Here is a tiny trained network, its code and every weight. The questions are about switching its units off for an input and a class, where a switched-off unit gives its printed mean instead of its output.

import numpy as np


def w(rows, s, z=0):
    codes = np.array(rows[::2]) - 128.0
    scale = np.full(codes.shape[1], s)
    scale[-1] = z or s
    return codes * scale


def f(y):
    return np.maximum(y, 0)


def log_softmax(a):
    a = a - a.max(-1, keepdims=True)
    return a - np.log(np.exp(a).sum(-1, keepdims=True))


def net(x, mask):
    res = np.array(x, float).reshape(1, 2) / 4 @ E
    y = f(res @ A[0][:, :-1].T + A[0][:, -1])
    res = res + np.where(mask, y, B[0][:, -1]) @ B[0][:, :-1]
    return log_softmax(res[-1] @ U[:, :-1].T + U[:, -1])


A, B = {}, {}
E = w([
[79,8,44,205,65,216,2],'x0',
[229,163,155,44,179,246,6],'x1',
],0.007)
A[0] = w([
[161,214,188,76,182,66,195,16],'neuron 1',
[241,172,151,63,175,237,28,28],'neuron 2',
[71,65,67,172,74,174,60,19],'neuron 3',
[159,254,174,35,168,60,220,140],'neuron 4',
[105,73,66,127,68,220,45,21],'neuron 5',
[51,70,134,182,96,69,235,245],'neuron 6',
[31,63,56,212,42,14,229,63],'neuron 7',
[118,58,27,172,94,152,99,53],'neuron 8',
[223,155,129,67,156,232,57,223],'neuron 9',
[191,198,208,98,149,94,183,28],'neuron 10',
[81,36,59,186,101,150,66,254],'neuron 11',
],0.0068,0.0069)
B[0] = w([
[52,9,210,243,54,211,78,182],'neuron 1',
[3,123,15,240,101,67,22,204],'neuron 2',
[97,25,202,240,66,220,95,174],'neuron 3',
[126,86,174,182,157,219,205,237],'neuron 4',
[91,67,229,230,58,200,35,178],'neuron 5',
[69,234,116,145,195,133,110,249],'neuron 6',
[32,166,42,234,63,78,25,228],'neuron 7',
[93,118,214,231,62,198,85,170],'neuron 8',
[55,231,73,141,204,92,112,239],'neuron 9',
[38,36,184,215,59,198,87,172],'neuron 10',
[162,212,208,92,195,235,237,242],'neuron 11',
],0.0078,0.012)
U = w([
[125,14,233,187,68,215,116,44],'0',
[57,138,19,179,77,47,25,47],'1',
[164,241,173,81,208,160,196,254],'2',
[255,32,42,9,14,27,230,2],'3',
[238,111,169,19,125,4,192,2],'4',
],0.0082,0.0069)

Each question gives the input, the list of numbers given to net, and the class t.
The units are the neurons (one row each of A and B). Each row of codes is followed by its name. A weight is (code - 128) times the scale printed after its matrix; where a second scale follows, it is the last column's (A, B and U).
mask holds one flag per neuron, in row order. A switched-off neuron (its flag False) gives its mean, the last column of its row in B, instead of its output. The means were averaged over made-up inputs and are rounded, as every weight is.
A unit's drop is (log p(t) with every unit on - log p(t) with that unit switched off) / (log p(t) with every unit on - log p(t) with every unit switched off).
The circuit of an input: a set's keep is (log p(t) with only the set's units on - log p(t) with every unit switched off) / (log p(t) with every unit on - log p(t) with every unit switched off). Starting from all 11 units, units are removed one at a time, each time the one whose removal leaves the highest keep (on an exact tie, the one counted first), for as long as the keep stays at least 0.8.
circuit, biggest first: the units of the circuit, biggest drop first
unit that matters most: the unit with the biggest drop
top k neurons: the k neurons with the biggest drops, biggest first
drop when u is switched off: that unit's drop, to one decimal
input [1,3], class 2: circuit, biggest first : [neuron 7; neuron 1]
input [-3,2], class 2: circuit, biggest first : [neuron 5]
input [-2,2], class 2: top 2 neurons : [neuron 7; neuron 2]
input [-2,3], class 2: top 3 neurons : [neuron 7; neuron 1; neuron 5]
input [7,-6], class 0: top 2 neurons : [neuron 11; neuron 3]
input [3,4], class 1: top 3 neurons : [neuron 2; neuron 4; neuron 9]
input [-1,4], class 1: top 3 neurons : [neuron 11; neuron 2; neuron 4]
input [3,2], class 2: circuit, biggest first : [neuron 1; neuron 7; neuron 10]
input [6,7], class 1: top 3 neurons : [neuron 2; neuron 9; neuron 4]
input [0,5], class 1: top 2 neurons : [neuron 2; neuron 11]
input [6,-5], class 0: top 4 neurons : [neuron 11; neuron 3; neuron 9; neuron 2]
input [-5,7], class 1: top 3 neurons : [neuron 2; neuron 9; neuron 11]
input [-1,-3], class 2: drop when neuron 2 is switched off : 0.8
input [8,-4], class 0: drop when neuron 8 is switched off : 0.0
input [6,-6], class 0: unit that matters most : neuron 11
input [8,-7], class 0: drop when neuron 3 is switched off : 0.5
input [-5,-2], class 0: drop when neuron 1 is switched off : 0.3
